Read these off the grid that follows. Indices start at 1.
1) Give the top-right entry.
2) Give the entry directly below 129.
3) Give the entry directly below the largest entry.
4) Give the entry in the bottom-left corner.
5) Give the entry directly above the smallest entry.
6) Give the entry in row 3 and column 3.
7) Give the entry in the top-left corner.
8) Give the top entry of the column that holds the largest entry.
[[155 119 145 117 115  47 156 156]
 [115 156 197 134 103 147 129 117]
 [115 152 135 117 143 234 107 117]
 [120 156 148 146 167 247  86 122]
 [ 76 156 154  94  99 222 118  78]
 [128 133 164 111 139 184 102 137]
 [137 156 158 163 107  72 177 132]
 [181  68 135 111 155  72 118 200]
 [142 156 193 203 127  72 156 141]
 [142 133 164 163 163 172  91 156]
 [159 100 161  88  99  35 145 166]
 [133 161 135 180 115  84 188 122]]
1) 156
2) 107
3) 222
4) 133
5) 172
6) 135
7) 155
8) 47

Questions about the table below.
1) Give the entry just left of -25.
2) Give the first entry in reading order.
3) Give the smallest entry in the first column.
4) Give the third entry from the end, reading row by row.
5) Give the top entry of the column that holds the largest entry.
6) Give the entry directly above the smallest entry.
7) Give the bottom-right entry.
8) Give the entry in the bottom-left corner.
[[-13 -19  11   9 -50  10]
 [  9 -11  -1   3   1   0]
 [-14  25   0  -7  -2  14]
 [ 11   1  -3   7   5   1]
 [ 18 -17 -23  23  -4 -21]
 [-31  10  19 -27   9  16]
 [  7 -54   9   3   8 -27]
 [-21  11  35 -41   7  30]
 [-26  11  32 -25   9  34]
 [ 36 -14 -31  37   0 -37]
 [  6  -6  -3  -2   4  -7]
 [-14  30  15 -18 -10  20]
 [ -4  14   6  -4  -5  14]]
1) 32
2) -13
3) -31
4) -4
5) 9
6) 10
7) 14
8) -4

-9.401	16.770	8.071	-13.315	-12.527
The third entry from the right: 8.071
Give the 1st entry.
-9.401
The entry just left of 8.071 -> 16.770

a = [ 32  14  10  -6 -10 -11  23  33  52  12  15   0   7  -3  33 -13]
The entry just left of 15 is 12
The maximum -> 52
The smallest entry is -13
The entry just right of 14? 10

Read these off the grid that follows. Indices start at 1.
1) Report the top-right entry.
2) Report the entry in row 1 and column 3.
3) Report the entry directly above -717.
4) Report the entry at row 2, column 1.
5) Report the entry just right of 121.
6) Report the entry in row 3 and column 2.
7) Report the bottom entry of the column that holds the largest entry.
8) Report the entry just left of -441.
array([[-410, -258, -551,  517, -672],
       [-482,  121, -652, -717, -441],
       [-500, -354,  246, -775,  297],
       [-511, -316,  269, -707,  124]])
1) -672
2) -551
3) 517
4) -482
5) -652
6) -354
7) -707
8) -717

 0.03   0.01  -0.13   0.10   0.00   0.04   0.07   0.04   0.03  -0.01
 0.04   0.02   0.09   0.17   0.02   0.08  -0.03  -0.01   0.01   0.03
What is the 1st entry, reading row by row?
A: 0.03
What is the entry in the bottom-left corner?
A: 0.04
What is the fifth entry in reading order?
A: 0.00
The entry directly below the smallest entry -> 0.09
What is the 2nd-last entry, reading row by row?
A: 0.01
What is the entry directly below 0.00?
A: 0.02
What is the entry just left of 0.09?
A: 0.02
What is the entry in the bottom-right corner?
A: 0.03
The entry directly above the largest entry is 0.10
The top-right entry is -0.01
The entry just left of 0.10: -0.13

Read these off the table that follows. Rows and columns are numbered from 1.
1) Give the maximum.
2) Give the entry at row 1, column 3.
3) Give the entry directly above 73.
4) Give the entry in row 1 and column 2.
5) Give the entry directly above 88.
6) Give the entry in the bottom-right corner.
7) Give the entry directly below the largest entry.
8) Give the entry directly below 205.
214,127,172,206
205,192,111,89
65,140,112,81
170,117,173,206
209,132,162,201
88,111,145,181
60,87,164,197
90,157,108,47
78,95,162,196
73,153,108,42
1) 214
2) 172
3) 78
4) 127
5) 209
6) 42
7) 205
8) 65
